Each row has a class, written after it.
[-154  -45  309  -37  -20   53  188   41 -184  221  120  214   57 -208
 -233  -89 -376  -63   61  -55  -23 -218 -303  -10  -87 -173  -35  -83
  -63   68  116 -137 -107 -446  -26  -50  302] => Q163
[ -88 -186  105 -490 -432 -129    7   -3  102  114 -183 -342  -34 -192
 -479 -315  -21 -175   88   37  -14    2  -39  237 -104   80 -177   26
 -130 -238    4  252  146   36  225   41  118] => Q803
[-179  196    4 -266 -439  -97  176 -151 -244   56  275 -123 -193 -109
  379  124 -139 -135    4   19  -10  -64   19  -96  -23  201    2   -4
  131 -146   95   66  140 -273  230 -140   30] => Q944
[-150   10   28 -104 -186   66  164  -37 -165  152  -50  151   86 -252
  145   96 -222  -96  148   -2 -103  -86 -215  -48  -21   79  -42 -165
   74    5  145  -38  -44 -380   81 -223   31] => Q409
[-153 -128  378 -149  346 -106  244  172  -82  517  187  110  -80 -375
 -342  -87 -899 -177   30  -58   -5 -255 -192   13 -188  154    7  188
   96   16  173 -131  106 -337  -88 -261  200] => Q140
[-185   66   52 -243 -356  -46  -40  -59  111   37  -94 -236 -118  -56
 -264  -90   41  -19  -25  -53   70   59 -183  109    2   58 -224  -18
 -171   10  -29   67  218  120  104   44  109] => Q363
[-454  -40   32   22 -154   81   15   78  -69  157  -81   59  192 -384
 -354   20   -7  103  118  -29  -43    2 -199  -12  -48  -62  116    6
  252  -17   47 -127  -60 -419  -46  204 -106] => Q363
[-353  118  156 -320 -390 -122  207  -57  -85  227  114  -52  -57 -412
 -122 -120 -194  -50  102  -47 -183 -189  -42   67 -146  -12  -83  -51
   64 -183  188   28   53 -349   80 -130   80] => Q163
[-340  -37  318 -123 -214 -134  167  -68 -260  210   29   19  117 -174
  -59  -58 -233   28  100  -73 -106 -158 -234  -30  -17    8  -33   17
 -115   51   21  -10  -93 -399  -85  -65   35] => Q894
[ -26  144   81  -22  -49  263 -245  401  252  -29   82 -549  114  473
 -581 -108 -151  -80  189 -276  244 -172   25  -42  176  492  221  345
  -71  361 -155  225  374  139  508   28  242] => Q944
[-115 -162   14 -110 -331  -84  -35  -38  105  103 -137 -406 -150 -132
 -494 -172  101  195  -45  -89 -127  -11  114  201 -113   89 -156  129
 -217 -182 -162  324   68   -9  171  241  128] => Q803
[-107  -12   50 -250 -420 -181  105  -48  108  132 -174 -172 -227  -43
 -559 -181 -159  -74   76  -28  -12  -49 -141  162  -31 -238 -350   89
 -402  -52  184  249  109    7  310  -68  227] => Q165
[ -46   -5  233  -80 -294  -90  107    9  -26  138  -77 -379  -28  -41
 -196 -121 -126 -178   85   35    9  -74 -217   45 -107   51 -189   24
 -238  -70   38  183  159  -25  -31  -48  141] => Q363
[-170  139   25   15 -174  -96  315   33  -48  129  160   40    0  -65
  -25   13 -426  -93   72   56 -112 -130    0  -66  -82  -68   38   86
  107  -44  208  -61   39 -250   58 -183   89] => Q933
[-256  163  164 -182 -378  146  -70   80  277   27   13 -368 -209 -156
 -300 -151  -11   -7  -27  -48 -179  -81 -138    4  -84  703  -67   -6
 -386  111  -73  170  263    2   99 -320   -7] => Q894
[ -29   83    9 -270 -456  -32  -19  -28  -24   49 -262 -162 -141  146
 -409 -209  186  -69  -26 -132   43 -108   27  160   52 -173 -279  144
 -280 -231  110  107   55   -1  240    7   26] => Q933
[ -32   64  -38 -352 -308 -207  -20  -21  292  -89 -127 -147 -122   30
 -306  -96 -193 -328   63  -22  -76   82  -57    7   90 -156 -280  236
 -258   42  -75   54  100  108  273   75  165] => Q933
[-564  -31   60 -166 -670  118   23  295  332  102   -2 -410   79  -10
 -453 -104  101 -136  104  171  225  -23  145  127   91  377 -313  282
 -504  205  -45  212  201    1  178  -83  154] => Q409
[  72 -173  213 -207 -195  -22  -51   69  132   99 -346 -149  -95  158
 -504 -229 -106 -122  -57 -189  -45 -113    5   84    0 -139 -276  289
 -263 -262  -98  118   94  203  222  -19   71] => Q165
[  52    9  103 -291 -330 -177   -9   84  292   38   67 -540  -80  130
 -439 -283 -220 -310  -12 -121    1 -158  189  165  -83  -27 -185  190
 -248 -181  -94  128  225  130  221   55  100] => Q363
[ 130  188 -117 -362 -378 -210   47 -118  234  -26 -174 -263 -219  257
 -585 -218 -149 -200  -38 -169   71  -53   18  109    8 -297 -265   82
 -251 -133    5    1  271  209  393  -36  107] => Q140
[-197    3  -26 -350 -584 -150   95   70  245   43  -78 -186 -114  -90
 -573 -154  -47 -248   99    6 -353   40   97  170 -144    2  -91  426
 -130 -298   -5  187   97  -44  193  154  -25] => Q163
[ -29  115   53 -244 -505  -43  -93   12  220 -149 -172 -371  -87  147
 -420 -221  148  -72    2 -143 -281  -35  161   37    6 -161 -217   98
 -165 -130 -134  158   98  177  301  107   51] => Q803
[-309   33 -195 -306 -156   67  173   67  143  -81   11 -143  154 -182
 -330 -124 -223  -90  171    5 -144    6  210  -27 -134    7  210 -132
  410 -175 -212 -125  -53 -587  266  332  189] => Q390
[  49    3  -49 -116   14  -71   82  -74 -162 -100 -205  180  -83   50
 -274 -145  -72 -276   81 -112  -88 -120  111  -94   45 -403   62  -33
  195 -226  -42 -155 -113 -168  107   88   -6] => Q409
[-156  -46 -101 -370 -405  -55   68   48  177   70 -133 -114 -114  -74
 -375 -104 -219 -298   68  -12  -91 -134  -20  173  -70   21 -208  183
 -205 -282  196  101  182   -1  271 -129   30] => Q390
[-145  178   81  -68 -481  -28   48  -39  179   41 -189 -237  -52   -8
 -395 -136   84  -56   26 -150 -161  -17  -53  -30  -71 -203 -217   61
 -384 -119 -164  112  156   61   73   41   -7] => Q803
[-210 -153  116  -99 -395    4  -38  139   82  112  -36 -189  -74   16
 -398 -195  -83  -84   14  -92 -126 -182   98  208  -53  -89 -228  245
 -132 -262  246   93  -44   43  138   23  -53] => Q363
[-213   99  -41 -171 -145   17  160  115 -120  141  139  214   95 -131
  177  115 -201 -107  -47  186 -100   48  -92  -22  -10  139  109   31
  126  -43   -6   -2   85 -214    1  -47 -130] => Q165
[  -6  -37   42 -185 -191  -18  -48  126  123  -21   21 -171  -96  178
 -340 -164 -140 -297   -9  -51  -33  -90  -16   89   57   21 -130   64
 -247  -54 -107  145  135  167  151   11  117] => Q409
[ 129  -50  103 -534 -290 -191   33   53  243    4    0  -99  -72 -123
 -307 -254 -244 -369  151  -10 -175  -15  -73  126  -74  -43 -258   22
 -136 -225   82  140   35  -31  204 -146  154] => Q894
[-209   16   21 -394 -575 -209  141 -124   38  126 -196 -250 -213 -217
 -300 -131  -18  -73   72 -147 -144  -84    8   93 -136  -31 -269   86
 -227 -338    3  169  123   67  210 -135   16] => Q363
[ -97  114   47  -52 -174    0  116   55 -116   98   40  134  101  -80
 -122    0 -105  -67  -11  -10 -152  -85  -76  -35  -51  -99   93   11
  135 -191   -9  -94  -22 -268  -38   13  -27] => Q140
[-166    6  156   21 -295  -96  247 -144  -53  159   43  -55    1 -313
   -4  -45 -213   65   45   24 -214  -32  -30   -3 -167  -84    6    1
  270 -257  139   74   10 -384  -25  -58   36] => Q803
[ -39  -41   -2 -346 -202  -94   47   25  230   92 -101 -157 -111   66
 -252  -96 -200 -184    1 -196  -76  -65  -59   72  -66   97 -202  142
    7 -283  -30  100  227   52  112 -227   25] => Q390
[ -15  176  -57 -268 -507 -101   93 -119  191   93  -16 -308 -161   52
 -357 -105 -150  -43  -30  -69   16  -30   63  244  -67 -182 -231   91
 -294 -183  151  143  228  134  431   59  143] => Q140
[-119   26   16 -222 -442  -67  -40  -18  285  -48 -127 -242   38   13
 -503 -163    9 -112   84 -121 -131  -56 -122   88  -25 -175 -208   51
 -272  -95 -135  114   28 -147  227  188  170] => Q163
[-207   -1  309 -148 -344  -49  172  -12 -130  186 -131   70    3 -241
  -44  -35   29  145  -41   -6 -205  -31 -121  -14  -40  193 -102  198
   28 -262  -50  169   57 -131 -111 -263  -50] => Q894
[-306  287  165   10 -353 -138  315  -78  -93  211  288  -28   10 -201
  135   22 -268   29  -34   -3 -117  -54   38 -101 -165  -87   12   72
   80 -236   66  -62   65 -300  -44 -116 -107] => Q140
[   4  114  191 -131 -273   37  -81  272  404  -36    8 -248  214  196
 -318 -209  -88  110  -43   79  -80  -25  148  172   36  226 -176  239
 -235   79 -179  140  247  301  177   -9  279] => Q140
[   4  -57  -59 -309 -260  -19  -92   38  175  -33 -109 -240  -28  -50
 -254 -149   65   11  -94  -28  -12   46  -10  172    1   70 -214   46
 -166 -169 -136  227  129  134  251   86   74] => Q390
[-140   25  138 -385 -466 -217   41 -112  185   56 -210 -356 -190 -252
 -532 -268  -49 -191  159  -65 -175 -102   35  117  -90  -39 -172   67
 -178  -77   42  143  163  -81  229  -43  188] => Q944
[-184 -236  -83  -43   20  -73   57   25  405   33   43  189  105  -60
  -27  -76 -610  -49 -171  108  -33   23   60  172    8  -48  -57  194
  200 -199   62 -151  -40   83   28  166   46] => Q944
[ 102   30 -273 -241  148  -44   59  132   85 -158  -98  351   30   34
 -147  -26 -446 -533  261  -23 -304 -180   77 -113  -26 -115  103  -77
  292 -142  145 -338  -81 -209  103  -67   76] => Q409
[ -72  112  198 -227 -190  -65  105  -26 -208  206   22  263  -49 -281
  -51 -137  -54 -163   67 -136 -217 -109    9  -36  -71 -265   20  128
   61 -422  -28  112  -11 -336   42 -117 -291] => Q803
[  53  -20   41 -272 -361  -83  130   50  -36  206  -92 -189 -202  -98
 -204 -191 -244  -50   68   45   37 -123   43  239  -72    3 -415  172
 -353 -133  288  261  138   72  327 -167  122] => Q363
[-148  -29   24 -345 -413 -138  117  -79   47  182 -124 -213 -122 -223
 -389 -144  -78  -79   20  -15  -73   52 -216  185  -80  -72 -188  -33
  -41 -137   22  198  127 -156  119   -3    5] => Q363
[-167    5  114 -264 -541 -198  106   44  272  -51  -81  -49  -31  135
 -573 -180 -288 -150  169  -75 -183  -91   95   56  -27 -206 -315  446
 -558  -52   46   41  -30  -30  400  -44  124] => Q894
[-128   20  -17   88  -84 -100  163   66 -185   84  123  109   18 -120
  -32   18 -152  -14  -37   44 -166  -61   -4  -58  -31   -6   58   38
  178 -119   -1    8  -51 -243 -146  -15  -38] => Q409
[-125   12   16 -418 -657 -153   60   98  129   70    3  -83   38  134
 -319 -115 -113  -59  -59   -1  -37  -10 -109  162   76  -43 -315  233
 -264 -109  -48  210  172   67  312  -95   86] => Q944
[ -86   50   15  -39  -60  -80  145  -83 -167   35 -103   45  -31  -54
 -241   16 -216  -46   61  -91 -194 -190  -17  -65  -19 -166  122   50
   76 -126  -11  -62   30 -214  105   63    3] => Q894
[   2   37  163 -303 -152  -82   -3  106  208  -33 -194 -180 -310  150
 -460 -336 -428 -127  150  -67 -222 -194  163  141   14  -15 -397  299
 -353   24  259  162    7  153  456  -95  386] => Q933
[-309   25   91 -132 -265 -153  207  -97  -83   82  -65  170   -3 -172
 -150  -80 -179 -110   99   45 -236  -19  -87    3  -58 -226   35   76
  137 -226   52  -54    5 -224  -39   45  -27] => Q933
[-103   29   -8 -172 -191 -198  121 -199  -18   42 -127  -41 -141  -46
 -163    4 -131    3   -9 -171 -167  -24  -94  -46  -64 -182 -135   73
  110 -181  -78  -43   43 -135   59   99   81] => Q163
[-129  101   59  -52 -387 -170  215  -76 -111   79  -17   43   17  -89
 -182 -132  -57  -48  -44   -1 -239  -42   14  -16  -95 -296  -17   49
    5 -279  -60  -48  -47 -169  -75   42 -106] => Q140
[ -98  143  -32 -248 -505 -115  129   97  219   24   37 -323 -148   71
 -382  -80 -157 -198  -43  -39  -90 -143   85   55  -40  -72 -283  221
 -289 -157    7  163  190  141  261  -28  206] => Q163
[-324   27  -95 -351 -612  -10  244  103  109  206   -3  -34 -133 -379
 -279   49   33 -300 -103  156 -123  -98   48  144 -147   53  -90   95
 -382 -460   -5  282   11 -102   44 -131  -14] => Q803
[-274   93  -15 -113   52  229  112  224   19  119   15  -47   69 -211
 -266  143 -194 -227   15   37 -175 -190   -5  -44  -49  104  240  -85
  194  238   42 -220   30 -152   -8   57  150] => Q163
[-285  112    2   26 -313    5  178 -143 -198  152  -70  -33  -33 -343
 -176  -64   73   23   40  -88 -103 -102 -134  -71  -91 -175   81 -193
  115 -287  -52  -19   22 -469  -72   96  -48] => Q933
[ 145  -41  332  394 -403   27  204 -169 -547  287  156   36  100 -249
 -263 -307  278  203  139 -257   44   64 -321  -65   94 -637  131 -122
  349  -78 -132  371   17 -690  -17  -21 -217] => Q409
[ -80 -133   75 -338 -560 -114   43   12  -43   63 -295 -285 -269  163
 -532 -139  131 -205   62  -93 -136 -208  226  175   19 -165 -337  311
 -311 -253   40  236  180  239  259    8  229] => Q803
[ -85   90  -18 -211 -361 -146   77  -46  140   22 -249 -254 -184  141
 -338 -141  150 -135  -25 -167 -103  -37   58   27  -18 -242 -261   41
 -182 -239  -77   83  114  291   11  -41   33] => Q933
[ -45  110  151 -480 -224 -209  -12  -18  -37  135  -52 -266  -99   -1
 -439 -242 -235  -90  -39  -28  143    3  -48  166  -53   92 -239  186
 -207 -129   22   94  310    0  359   40    2] => Q409
[-134  151  140  -58 -142 -108  221    0  -30  128   74 -152   14 -246
 -119  -72 -426 -124  143  -83 -255 -248   25 -128 -146  -34   41   52
  165  -34   93  -91  132 -237   91 -112   96] => Q163
[  -3  245   -9 -295 -429 -113   60  -36  124   45 -133 -159 -140   94
 -317 -159  -71 -202    1  -66  -58    6 -151   47   19 -149 -266   33
 -246 -106    3  102  227  121  168  -97   17] => Q140
[ 119   79  110 -111 -229  -39  -28  -50   60  -30 -214 -313 -191  158
 -487 -184  148 -212   33 -131   -7  -47  -53    4  -47 -179 -164  131
 -211 -106  -53   82  172  116  114  103   77] => Q163
[-213   43   31  -49 -294  -92  202  -99  -74   89 -131  185  -45 -213
 -237  -18 -171  -62   89  -42 -151 -109  -62  -54  -38 -316  -68   76
   -5 -131  139  -54  -34 -230   73  -75   49] => Q803
[-297  -62   35 -313 -239  -62  125  -73 -154  157 -121  385  100 -237
 -135   56  -59 -127    3  -10 -140 -108  -78   73   -4 -260   32   55
  119 -252   54 -220  -86 -384   38   -8 -120] => Q933
[  -5  103  118 -232 -237  -90   76   92  291  167  116 -265   77  187
 -199 -228 -422 -194 -188   62  117    1 -172  169  -35  116 -131   75
 -193  -94  -16  127  323   59   98  -99  -59] => Q165
[-187  -92  337 -334 -404  -98   -5   70  176   76 -114 -246  131   17
 -538 -200  -58 -131  156  -24  -64  -35 -160  149   11    5 -178  191
 -367   35 -115  189  117  -37  164   26  188] => Q894
[-287  197  132 -174 -301  320 -163  311  104   -8 -115 -137    1   41
 -406   -8  192  -73 -105  -67  -42 -113   40  -59  169  190 -141  207
 -377  169 -196    5   93   41  176   49  -10] => Q894
[-142   30   21 -148 -140  -64  178  -24   35   45   56  198  -64 -235
  -54  -99 -231 -187  138  -63 -258  -83   66 -104  -92 -178    5  -46
  139 -142    1 -166  -83 -313   31 -126    5] => Q933
[ -37   49   33 -242 -341  -74   38  191  166   84 -109   28   79  152
 -505 -239 -157 -118   30  -96  -43 -154   73  139   17 -210 -167  262
 -378 -153   35  116   -2  -12  297  -77   13] => Q165
[ -32  109   52 -114 -105 -177   98 -163   96    5 -130   19 -162   -8
  -75   59 -221    4  -40 -114 -124   -2 -227 -153   16  -21 -173    6
 -139  -12 -260   28  162   80   66 -167  163] => Q140
[-154  173  133 -131 -244  -65  192  127  -81   77  177 -115  197 -149
   11   74 -229 -151  -23  265  -65  -22  -20  -22  -60  126   97  157
   47   57  -40    3   88 -369   40   31   -2] => Q363
[-208 -115  169 -313 -524 -108   55  -43   35  169 -136 -145 -137  219
 -564 -216 -159  -81   65 -195   -5 -162  -66  230  -27  -58 -226  289
 -422 -190   50  195  221  124  307  -69  117] => Q803
